[[ 11.7 -37.2   2.9   7.9 -47.1  46.4   0.1  -3.1  13.8  27.8  13.1 -25.6]
 [-38.8  60.2  -6.3  40.9 -14.0  21.9 -31.4   1.5 -42.9 -22.6 -51.5  37.6]
 [-11.2 -36.1  31.5  59.5   2.8 -60.2  53.9  50.1  -7.7 -57.1 -14.0 -41.1]
 [-56.7 -15.8  22.6  12.8 -32.6  -6.6 -57.8  15.2 -43.0 -14.3 -42.1  20.3]
 [ 41.3  41.1 -58.4 -44.0  45.4  54.2  -7.8  56.3   3.7  -8.2 -41.7  47.6]
 [ 24.6  28.6 -60.6  57.6 -40.2  24.6 -52.3  -6.5 -54.3  -1.7  35.9 -57.6]
 [-35.2  59.9  58.2  15.8  57.7  -3.9 -11.8  15.8  -1.3 -52.9  50.7  44.1]
 [ 42.4  -0.8  54.4 -20.1 -43.6  55.1  27.0  58.9  46.0 -46.6   1.9
   -2.6]] value 11.7

[[60.0 12.3 18.0  4.6  8.1 -0.4  6.7]
 [28.7  1.7  5.6  4.1  1.4 18.0 47.0]
 [51.3 21.7  8.0  0.7 10.9  5.5  4.2]
 [57.0 10.6 16.2  4.7  7.7  2.1 10.1]
 [40.1  6.4 16.2  5.0  6.3  9.5 22.2]
 [46.8 10.5 23.1  5.2 11.4  1.9  9.8]
 [79.9 12.3  6.4  2.3  2.5  0.4  4.1]
 [41.2 11.1 24.9  5.0 13.9  3.2 10.3]
 [31.6  5.2 13.4  3.3  5.9 16.6 29.6]] value 60.0

[[-32.3 -24.9  -4.6 -46.3 -51.3  -6.0 -39.3  32.1]
 [ 24.5 -38.0   4.8  -9.1  -8.2   5.2 -23.9 -46.0]
 [ 31.8  28.7 -23.1  38.9  20.6  31.7   9.4 -32.9]
 [ -4.0  16.3 -50.9  14.9   5.3  -8.6  12.5 -38.0]
 [-24.9  24.3 -22.3   2.8  -3.8  -7.1   5.3  17.3]
 [  4.5   3.0 -36.2 -10.6 -37.5  31.5 -28.2   0.2]
 [-14.2 -17.1  46.3 -22.0  -6.5 -10.3  -8.5  42.6]
 [-29.5 -11.5 -38.0 -39.1 -51.5  -4.7 -23.8  20.6]
 [-32.8 -24.4 -25.1 -46.0 -59.6  -2.5 -48.3  16.0]
 [-11.3 -36.8 -24.7 -47.7 -61.8   8.1 -46.6   3.0]
 [  0.9 -23.5 -14.9 -32.1 -46.4  18.6 -34.3   8.2]] value -32.3

[[  1.6   6.2  13.5  -8.9  -7.3  -9.2   8.7  40.3  60.1 -11.1]
 [ -3.3   1.3  18.1   6.4  14.1  -1.1  16.7 -25.1 -45.6   4.3]
 [-22.2   4.9 -34.7   4.7  10.5   4.2  17.2  20.7  30.6   1.0]
 [-11.9   6.4  -5.4  -7.8  10.6  -6.8  -7.4 -15.4 -39.4   2.1]
 [-22.8   4.3  13.5  24.6 -40.5  -0.1   8.9 -10.7  -2.4  -7.1]
 [-10.7  -8.7  28.7 -19.4 -32.7  -1.0 -15.3   9.2 -10.5 -30.8]
 [ 29.0   8.6  16.2 -35.8   6.2   4.7  20.0 -42.3  -3.9 -41.0]
 [  0.0  -9.7   1.3  46.4   5.7  -5.4  -3.9  24.5 -69.6  -5.7]
 [  6.6  10.4   5.6 -22.0  11.2  -5.8   3.5  10.9  -6.5  21.9]
 [ -1.3   5.2  11.7   7.9 -21.3   6.8   9.7   6.2  32.3 -12.2]
 [  2.8  -6.7 -25.0 -13.5 -20.6   5.7   9.4 -27.1  36.1  12.8]] value 1.6

[[-83.1  42.9 -17.7 -39.3 -45.3  25.0 -33.5 -18.6]
 [-23.2   7.3  48.0 -43.9 -22.5 -76.4  28.1  77.5]
 [ 24.1  31.2 -71.7   0.6  71.7  48.7  57.6  26.9]
 [ 57.4 -45.6 -43.9 -68.1 -63.7 -29.6 -73.6 -80.9]
 [-82.6  -4.8 -27.1 -54.0  48.8 -53.6  13.2  52.9]
 [ 64.5  32.6  19.3  27.6  69.1   6.5 -44.3   7.0]
 [ 25.2 -19.9  40.3 -64.0  70.4 -52.1 -39.9 -34.3]
 [ -7.4  -9.2   5.8  71.6  52.8  65.0  46.2  10.0]
 [ 51.0 -75.4 -61.9 -46.6 -65.6  35.2 -73.2  17.7]] value -83.1
---
[[2.04, -1.31, 1.70, 0.24, -0.02, 0.87, 0.22], [1.07, 1.53, 1.34, 1.17, 1.63, 0.03, -0.09], [-1.04, 0.92, -0.99, 0.80, 0.03, 0.48, -0.20]] => -0.09
[[7.2, 1.7, 3.6, 7.4, -6.9, 7.3], [7.1, 16.1, 2.4, -0.1, -12.2, 17.4]] => 17.4
[[-213.425, -200.571, 198.366, -112.135], [89.242, 3.143, -101.096, -0.663], [-68.425, -87.452, 93.907, 0.579]] => -0.663
[[4.274, 30.745, -32.585, 52.475, -208.796, 176.171], [121.588, -20.139, 24.487, 126.942, 173.017, 78.436]] => 78.436
[[-0.234, -0.015, 0.030, 2.109, 0.341, -0.337, -0.954], [0.943, 1.857, 1.671, 2.322, 1.556, -2.236, 0.499]] => 0.499
[[0.04, 0.06, -0.09, 0.08, 0.06, 0.01, 0.08], [0.09, -0.10, 0.09, 0.20, -0.19, -0.02, 0.04], [-0.06, 0.04, 0.06, 0.03, -0.14, -0.10, 0.05]] => 0.04
